Small tables with named rows and columns. After each table, cells are looked up by row and column.

bar =
,zabufil,tise,nula,bami,kube,golid,tuzi,mul,zuv,zuk
furudep,52.4,51.0,50.5,74.4,50.9,76.1,38.9,50.3,59.0,50.2
boba,43.9,50.3,50.4,19.7,50.4,30.0,40.3,49.6,34.5,51.0
gok,53.2,49.8,50.6,63.5,50.4,51.6,58.4,51.3,56.2,50.5
faz,50.9,48.4,50.9,45.1,50.8,31.0,39.6,50.8,50.8,51.3

mul of faz is 50.8
kube of boba is 50.4
tise of boba is 50.3
mul of gok is 51.3
nula of boba is 50.4
zuk of furudep is 50.2
bami of furudep is 74.4
bami of faz is 45.1
nula of furudep is 50.5
zabufil of boba is 43.9
zuv of faz is 50.8

Table govopok
,mipeteb,bug,foga
puvodan,17.258,56.185,88.856
nub,84.336,50.874,15.451
voga,27.003,47.677,86.175
nizodar,22.558,53.407,87.843

nizodar, bug: 53.407
nub, bug: 50.874
nizodar, foga: 87.843
puvodan, bug: 56.185
nub, mipeteb: 84.336
voga, bug: 47.677
puvodan, mipeteb: 17.258
voga, mipeteb: 27.003
nub, foga: 15.451
voga, foga: 86.175
Which row has the largest foga? puvodan

Table zome
columns: semu, bepigik, fefir, popur
kikiro: [85, 87, 123, 23]
sav: [135, 65, 86, 139]
zuvifi: [153, 89, 74, 178]
kad: [131, 161, 140, 171]
fekobu: [131, 186, 231, 150]
nem: [114, 144, 105, 107]
bonut: [205, 132, 134, 206]

kikiro, popur -> 23
nem, fefir -> 105
kikiro, fefir -> 123
kad, popur -> 171
bonut, fefir -> 134
zuvifi, fefir -> 74
zuvifi, semu -> 153
kad, semu -> 131
sav, popur -> 139
kad, fefir -> 140
fekobu, bepigik -> 186

vogiten =
,sel,vire
sop,50163,60303
dol,16499,76699
kaduv,79924,99244
dosi,36712,49397
mam,76819,80871

sel of mam is 76819
sel of kaduv is 79924
sel of dol is 16499
sel of dosi is 36712
vire of dol is 76699
sel of sop is 50163
vire of mam is 80871
vire of dosi is 49397
vire of sop is 60303
vire of kaduv is 99244

rula =
         vab   fuf   dur
dabo    3064  2768  7830
puvufe  4338  6429  7018
noze    4594  6358  7776
mup     3051  2976  6892
midid   4474  2884  2884
tik     5059  7813  8293
solu    5597  6314  3910
bir     4443  3013  6736
ral     4801  2752  5294
tuf     4054  5960  4384
nisife  4681  2431  6970
tuso    5264   406  5187

dur of midid is 2884
vab of tuf is 4054
vab of dabo is 3064
dur of mup is 6892
dur of bir is 6736
vab of mup is 3051
dur of ral is 5294
dur of noze is 7776
fuf of puvufe is 6429
fuf of nisife is 2431
vab of bir is 4443
fuf of noze is 6358

mas =
         madef  mazuke  padi  kesuru  sir  mib  vonib  nogozut  fidekeg  lomota
lor        187     229    87     254  179   42     23      101      223     124
povizab    177     112   212      36  185  170    148       45       66      61
zegotiz    168     126   164     164  167  154    153      161      192     155
zov        146     157   143     126  156  137    166      202      145     119
tused      141      61    74      48  107  225    104      251      139     126
gamig      125     135   145     151  144  128    166      155      152     134
boke        61     182    86     201  232  223    111      124      123     124
ziriri     135     145   161     174  165  167     91      121      163     193

zov, padi => 143
tused, nogozut => 251
boke, kesuru => 201
povizab, padi => 212
zegotiz, fidekeg => 192
zov, kesuru => 126
gamig, mib => 128

vul =
,suz,pulub,fimitan,duludem,vevolab,ruf,kiro,nav
dabuka,84,175,181,48,192,221,168,154
sib,77,197,188,98,172,226,180,141
fanemit,134,124,128,139,132,158,164,104
fudun,159,102,82,41,144,222,141,151
kupig,150,98,116,100,160,177,177,105
raz,123,148,120,61,144,229,143,158
lipuve,163,109,77,42,120,214,122,158
zunitu,81,194,188,70,159,203,152,156

lipuve, suz => 163
dabuka, vevolab => 192
sib, pulub => 197
fanemit, pulub => 124
sib, nav => 141
dabuka, nav => 154
dabuka, ruf => 221
fudun, kiro => 141
fudun, vevolab => 144
kupig, vevolab => 160

netig =
         vebomi  sukuvum     dom     bug     bar    rato  zavafar     gem  lematos  moparaf
binodu   47.931   47.093  47.231  45.699  49.209  48.751   52.500  47.189   53.080   46.698
nifufa   51.413   59.238  50.379  39.561  42.947  61.136   48.985  51.842   43.478   39.946
gufir    50.038   51.174  36.253  35.070  38.125  57.491   49.525  37.292   36.433   35.558
kuzeri   46.217   41.401  48.288  73.162  72.290  17.013    5.251  30.382   19.662   85.896
dilo     50.619   50.989  50.394  48.426  48.474  51.286   51.161  50.610   48.857   46.638
gori      6.844   50.597  49.325   1.020  75.517  83.713   54.250   4.364   23.243    8.408
rekedat  45.097   45.394  47.623  46.237  52.227  48.138   51.983  47.084   54.910   47.778
repetir  45.813   45.584  47.326  47.654  56.847  48.982   51.547  46.077   54.619   48.587
nog      46.754   38.905  41.756  51.532  52.191  37.411   46.209  43.108   52.515   52.867
dos      52.213   56.642  48.644  40.917  40.221  53.810   47.881  51.868   45.977   44.803

What is the dom of nifufa in netig? 50.379
What is the bug of dilo in netig? 48.426
What is the bar of dos in netig? 40.221
What is the zavafar of nifufa in netig? 48.985
What is the bug of binodu in netig? 45.699
What is the bar of rekedat in netig? 52.227
What is the lematos of dos in netig? 45.977
What is the bar of nifufa in netig? 42.947
What is the dom of gufir in netig? 36.253
What is the sukuvum of gori in netig? 50.597
What is the dom of repetir in netig? 47.326
What is the bug of nog in netig? 51.532
What is the zavafar of gori in netig? 54.250
What is the rato of kuzeri in netig? 17.013
What is the lematos of dilo in netig? 48.857
What is the bug of kuzeri in netig? 73.162
What is the lematos of rekedat in netig? 54.910
What is the vebomi of gori in netig? 6.844
Which row has the largest rato? gori

